Here is a tiny trained network, its code and every weight. The questions are about switching its units off for an input and a class, where a switched-off unit gives its printed mean instead of its output.

import numpy as np


def w(rows, s, z=0):
    codes = np.array(rows[::2]) - 128.0
    scale = np.full(codes.shape[1], s)
    scale[-1] = z or s
    return codes * scale


def f(y):
    return np.maximum(y, 0)


def log_softmax(a):
    a = a - a.max(-1, keepdims=True)
    return a - np.log(np.exp(a).sum(-1, keepdims=True))


def net(x, mask):
    res = np.array(x, float).reshape(1, 3) / 4 @ E
    y = f(res @ A[0][:, :-1].T + A[0][:, -1])
    res = res + np.where(mask, y, B[0][:, -1]) @ B[0][:, :-1]
    return log_softmax(res[-1] @ U[:, :-1].T + U[:, -1])


A, B = {}, {}
E = w([
[46,103,137,160,129,165,151,131,148,24,134,120],'x0',
[250,122,91,113,142,89,102,139,99,53,176,112],'x1',
[131,134,51,148,136,59,224,128,123,120,42,107],'x2',
],0.012)
A[0] = w([
[147,128,103,123,134,105,209,132,131,114,89,111,110],'N1',
[55,139,150,134,119,124,137,112,123,145,109,128,77],'N2',
[153,116,84,134,108,120,169,136,137,113,99,123,133],'N3',
[130,121,110,140,127,121,133,125,119,59,132,126,131],'N4',
[143,139,148,118,124,147,52,122,126,81,186,127,125],'N5',
[251,128,95,128,130,101,156,125,124,180,97,126,94],'N6',
[130,135,98,131,141,112,196,118,121,111,93,140,115],'N7',
[213,132,113,126,129,126,122,124,127,49,151,134,148],'N8',
[119,127,123,127,128,118,139,131,128,190,104,127,174],'N9',
[91,128,115,126,116,126,145,120,130,79,122,116,149],'N10',
[152,124,146,139,122,141,78,133,143,165,158,119,122],'N11',
[85,123,123,138,138,130,180,130,142,77,122,130,119],'N12',
[76,129,135,133,128,134,106,131,129,162,128,124,228],'N13',
[92,143,125,127,133,128,150,130,131,72,106,146,145],'N14',
[179,135,114,133,124,116,154,130,128,78,132,124,219],'N15',
[84,127,146,126,135,131,93,123,119,222,138,132,126],'N16',
[58,117,102,123,129,118,151,131,124,77,114,120,142],'N17',
[191,126,115,137,123,120,121,127,130,152,148,123,73],'N18',
[162,129,133,134,128,132,96,135,129,79,154,124,43],'N19',
[99,135,154,122,128,139,107,130,132,178,149,131,116],'N20',
[60,120,117,139,128,163,151,142,134,166,126,121,85],'N21',
[164,128,136,120,132,127,85,122,130,135,141,133,154],'N22',
[66,118,126,118,136,110,121,122,124,127,134,127,2],'N23',
],0.016,0.0034)
B[0] = w([
[118,95,96,207,114,85,66,97,89,140,82,142,214],'N1',
[44,144,197,81,132,112,136,125,191,138,152,158,187],'N2',
[162,111,75,153,130,117,110,149,69,135,51,153,191],'N3',
[155,63,111,101,134,146,173,131,160,86,83,122,181],'N4',
[138,46,107,232,152,82,163,140,87,195,188,123,222],'N5',
[104,253,102,97,127,99,112,126,72,120,224,133,251],'N6',
[123,122,73,194,126,128,112,132,83,136,55,144,203],'N7',
[109,64,145,55,115,117,116,133,213,59,163,107,229],'N8',
[95,181,99,106,132,111,160,135,184,145,159,120,183],'N9',
[113,120,148,168,113,144,137,161,107,74,111,141,183],'N10',
[191,92,139,96,114,145,88,115,50,145,81,150,190],'N11',
[131,158,215,134,143,123,152,127,113,74,91,125,200],'N12',
[106,148,179,133,102,122,105,120,146,185,134,140,184],'N13',
[129,133,174,148,124,142,153,96,117,89,107,121,186],'N14',
[154,101,82,105,162,132,113,121,152,62,105,110,198],'N15',
[193,106,94,112,145,146,175,136,199,177,70,96,200],'N16',
[137,188,217,116,119,176,123,126,105,86,108,86,205],'N17',
[89,172,190,121,118,136,130,146,100,119,215,139,184],'N18',
[108,87,130,82,138,170,137,124,164,102,178,119,180],'N19',
[159,116,104,137,127,132,97,122,108,210,58,136,177],'N20',
[38,146,167,114,85,153,104,140,197,137,166,138,190],'N21',
[118,129,175,138,129,186,124,113,95,100,165,145,183],'N22',
[150,190,140,120,134,142,190,115,110,145,140,120,153],'N23',
],0.022,0.018)
U = w([
[128,108,117,46,146,136,86,143,69,42,228,120,220],'0',
[130,1,129,104,163,160,170,158,187,56,164,64,78],'1',
[82,179,47,148,107,68,81,117,64,117,134,168,3],'2',
[163,31,176,157,119,203,127,128,96,204,165,160,174],'3',
[95,88,113,171,123,127,120,115,91,5,47,100,134],'4',
[92,133,124,85,72,163,142,119,232,200,79,152,70],'5',
[42,132,231,168,72,202,194,123,152,100,71,129,154],'6',
[158,186,140,55,99,183,128,123,102,174,155,151,149],'7',
],0.0069,0.0025)

Each question gives the input, the list of numbers given to net, and the class t.
The units are the neurons (one row each of A and B). Each row of codes is followed by its name. A weight is (code - 128) times the scale printed after its matrix; where a second scale follows, it is the last column's (A, B and U).
mask holds one flag per neuron, in row order. A switched-off neuron (its flag False) gives its mean, the last column of its row in B, instead of its output. The means were averaged over made-up inputs and are rounded, as every weight is.
A unit's drop is (log p(t) with every unit on - log p(t) with that unit switched off) / (log p(t) with every unit on - log p(t) with every unit switched off).
The circuit of an input: a set's keep is (log p(t) with only the set's units on - log p(t) with every unit switched off) / (log p(t) with every unit on - log p(t) with every unit switched off). Starting from the 12 units with the biggest drops (on a tie, the unit counted first), units are removed one at a time, each time the one whose removal leaves the highest keep (on an exact tie, the one counted first), for as long as the keep stays at least 0.8.
units of the circuit, in order: the units of the circuit, biggest drop first
top k neurons: the k neurons with the biggest drops, biggest first
drop when u is switched off: that unit's drop, to one decimal
input [-6,7,7], class 2: units of the circuit, in order	N6
input [-1,-1,1], class 2: top 2 neurons	N8, N16
input [-8,8,8], class 2: top 2 neurons	N1, N6
input [8,0,5], class 4: top 3 neurons	N1, N7, N3
input [6,-2,7], class 4: top 3 neurons	N1, N7, N3
input [5,8,3], class 1: top 2 neurons	N8, N19
input [-3,-4,4], class 5: top 2 neurons	N5, N16
input [-3,6,6], class 2: top 4 neurons	N6, N1, N7, N3
input [-7,-8,8], class 2: top 4 neurons	N6, N1, N7, N8
input [2,1,0], class 1: top 3 neurons	N6, N1, N7
input [-4,-3,-4], class 5: top 2 neurons	N16, N5
input [8,8,2], class 1: drop when N8 is switched off	1.6
input [-3,5,7], class 2: drop when N6 is switched off	1.5
input [6,7,2], class 1: units of the circuit, in order	N8
input [-3,2,1], class 0: drop when N7 is switched off	0.1
